A: [128 162 175 155 172  84 192  81 178 147 115 178  96 119 132  86 169 110
 121 121 121 116 154 100 160 113 103 137 135 109  99 135 150 131  97 163]
G: [153 168  88 162 100 141 114 172 149  90 180 113 155 168 146 154 117 104
 112 141 121 144  99  83 157 103 175 135 142 173 159  91 113 106 174 138]
N: [ 90 122 139 121  72 132 140 124 182 146 159 108  97  89 148 169 156 155
 157  96 109  84 149  90 110 103 105  72 150  94 148 130 155 151 100  97]
F: [152 168  88 151 115 131 128 159  76 146 160 111 154 155 150  97 107 110
 122 157  96 170 121  91 153 187 113 162 120  69 135 126 165  99 157  89]
S: [105 152 127 102 171 124 152  92  76 162 108 147 149 142 112 127 164 160
 145 102 166 154 153 120  92 144  94  76 135  57 142 150 146  93  81 160]
H: [148 115 107  82  70 133  75 128 158 107 148 100  98  91  94 142 145 157
 151  99 106  90 158 188  91 130 171 119 122 170 143 137 101 165 127  83]
V: [106 109 136 130 150 151 127 164  99  99 168 175  99 126 113  73 137 146
 116 154 135 148 146  82  84 109 183 158 100 167 137 145 101 163  94  93]
B: [122 138 148 122 163  84  91 124 128 101 112  92  95 166 122  76 109  98
 156 147 124  84 130 199 140 183 131  92 102  81 107 110 142  95 129 100]
K: [ 96 166 127  90 154  79 140  83  91 170 106 111 147 114 155  83 169 148
 158 167 106 135 117 197 125 186 140 125 134  81 106 110 136 130 150  93]
X: [ 98 156 156  88 173 102 130  95 156 104 113 129 163  87 177  92 123 147
 166 168 162 130 102 196 136  92 100 134 150 114  94 111 104 116 119 161]
U: [141  81 171 103  91 113  98 118 166 142 127 181 110 106  84 151 147  99
 118 167 123 109  97  74 155 129  99 103 145 172 130  97  96 107 176 160]
M: [154 100 110 131 192 148 120 123  80 142  81 127  94 166 122  76 104 115
 107 111 130 158 106 174  92 186 125 140  87 155 106 164 107 104 111 167]
tail: [ 94 166 122  76] -> [104 115 107 111 130 158 106 174  92 186 125 140  87 155 106 164 107 104
 111 167]
tail: [152 168  88] -> [151 115 131 128 159  76 146 160 111 154 155 150  97 107 110 122 157  96
 170 121  91 153 187 113 162 120  69 135 126 165  99 157  89]
tail: [ 81 106 110] -> [136 130 150  93]
q: [106 110 136 130 150] -> K
q: [186 140 125] -> K
q: [178 147] -> A
q: [ 70 133] -> H

E: [108 121 117 141 149 150 170  96 175 135 152  87]
L: [117 112 122 141 148 168 168  99 175 150 154  87]
Y: [124  89 126 132 163 193 173  81 175 172 174  87]
W: [113  86 120 124 180 139  73 179 175 164 189  87]
Q: [ 97 117 121 124 168 139 179  73 175 127 167  87]
D: [101 106 113 129 175 152 181  64 175 138 177  87]
q: [139 179  73] -> Q
tail: [120 124] -> [180 139  73 179 175 164 189  87]

J: [112 165  42 136 122 116  94  92 115 146 131 115 147 111 135 150 112 137
 104 125 149 130  98 134 134 119 115 132 143 144 151 142  76  98 136 115
 146]
C: [134 150 109 132  92 119 112 113 132 158 129 131 163 115 147 116  95 115
 141 139 130 126  89 179 117 139 100 117 144 102 132 134 100 111 147 127
 145]
T: [ 98 167  74 116 117 119 105 111 116 126 136 123 151 107 147 121 116 128
 101 128 115 112  76 158 143 128 117 132 133 134 153 148  83  75 124 131
 160]
Z: [128 117 187 102 145 117 166 172 120  97 138 140 120 116 126 103 152 106
 114 102 115 124 131 112 147 144 142 130 118 146 135 112 121 123 120 126
 115]
q: [144 102 132] -> C
q: [117 144] -> C
tail: [131 115] -> [147 111 135 150 112 137 104 125 149 130  98 134 134 119 115 132 143 144
 151 142  76  98 136 115 146]

folu: [ 62  71  71  97 167  96]
kedob: [116  72 197 101 194  70]
fugob: [ 62  72 197 101 194  70]
tail: [62 72] -> [197 101 194  70]
q: [ 62  72 197 101 194  70] -> fugob

rasip: [ 71 186 103 163  89  76 120 183  87 108 172  91 113 140 164 167]
dodi: [129 112 111 159 188 134 202  70  97  71 152 177  79 206 169  89]
Lapo: [124 106 125  70  80 112 110 143  83  91  81 121 177  88  82 144]
Puluk: [105 179  84 149 102 115 103 177  70  97 152  71  98 120 136 160]
zag: [159  82 140  89 143 155 122  77 153 133  90 153 144 127  92  99]
riged: [ 61 198  96 171  86  67 120 194  78 102 181  81 107 143 171 175]
tese: [ 79 132 163 139  99  75 139 135 155 158 135 161 144 127 147 127]
fenog: [135 155  45 136 148 138 121 142  57  48 166  48  92 179 145 153]
gataf: [126 124 105 171 183 137 200 146 153 142 170 119  54 190 168  84]
vit: [117 146  83 129 116 122 110 143  83  91 139  81 100 137 126 136]
q: [117 146  83 129 116 122 110 143  83  91 139  81 100 137 126 136] -> vit
q: [177  70  97 152  71] -> Puluk
q: [ 48  92 179] -> fenog
q: [172  91 113 140 164 167] -> rasip
q: [ 76 120 183  87 108 172  91] -> rasip

nuru: [136 125 125 144 129 146 119 134 136 145 123 127 124 160 148 114 121 114
 130 144 129]
bav: [118 124 132 132 146 120 127 137 171 137 126 130 124 135 123 140 115 128
 124  96 138]
tulu: [146 126 118 123 116 126 130 140 123 129 105 139 117 128 131 117 114 130
 142 127 166]
sebe: [124 123 137 108 133 138 129 140 130 129 113 109 126 135 123 115 155 132
 127 134 123]
Guf: [125 122 123 156 115 129 121 147 123 155 126 130 135 109 115 129 113 127
 138  98 138]
q: [121 114] -> nuru
q: [130 129 113 109 126 135 123 115 155] -> sebe
q: [137 171 137 126 130 124 135 123 140 115 128 124] -> bav

rur: [130  48 134 167 113 184 112 195 142  43 159 115 160  54]
gos: [ 65  61 146 162 147 173 198 144 142  51 123 151 170  74]
gufur: [180 157 141 167 113 183 112 195 177  65 138  71  66  78]
tail: [144 142] -> [ 51 123 151 170  74]
tail: [195 142] -> [ 43 159 115 160  54]
tail: [184 112] -> [195 142  43 159 115 160  54]
tail: [167 113 183 112 195] -> [177  65 138  71  66  78]

zade: [ 60 181 125 154 117 112  91 116 131 108 116 153 104  74 195  75 164 154
 134 160  89 179]
gol: [184  83 122 138 106 165  84 129 163  91  66  83 152 186 142 127 116  88
 127 120 117 182]
Zav: [129  92 121  67 157 137  80 194 130 112 127 100 175 137 105 110 187 126
 194 194 134 143]
Dip: [164 133  76  95  92 157 169 151  75 196 134 151  83 140 159 173 164 151
  77  67  69 167]
turo: [ 88 181 178  98  78 110 151  86 188 184 188 108 140 132  83 152  94 116
 122 177 172  69]
melik: [170 150 147 142 147  80  91  96 163 150  93 184  98  60 181 125 164 111
  73  71 146 108]
kifav: [131  86 178  98 145  89 100 160 169  63  98 184  87 189 142  63 179 134
 151  87 159 167]
ran: [ 65 113 159  63  76 146 161  83 130 128 111 168  85 189  76 195 139 101
 194 137 119 169]
Tamum: [180  87 147 144 117 121  62 171 163 150  92 168 102  77 143 144 103 129
  87 168 154 149]
tail: [163 150  92] -> [168 102  77 143 144 103 129  87 168 154 149]
tail: [131 108 116 153] -> [104  74 195  75 164 154 134 160  89 179]
q: [ 88 181 178  98  78 110 151  86 188 184 188 108 140 132  83 152  94 116
 122 177 172  69] -> turo
tail: [ 74 195  75] -> [164 154 134 160  89 179]

Zur: [100 151  73 116]
bogo: [200 190 137 140]
pufu: [197 197 162 125]
zetet: [147 197 162 124]
q: [197 197 162] -> pufu
tail: [190 137] -> [140]

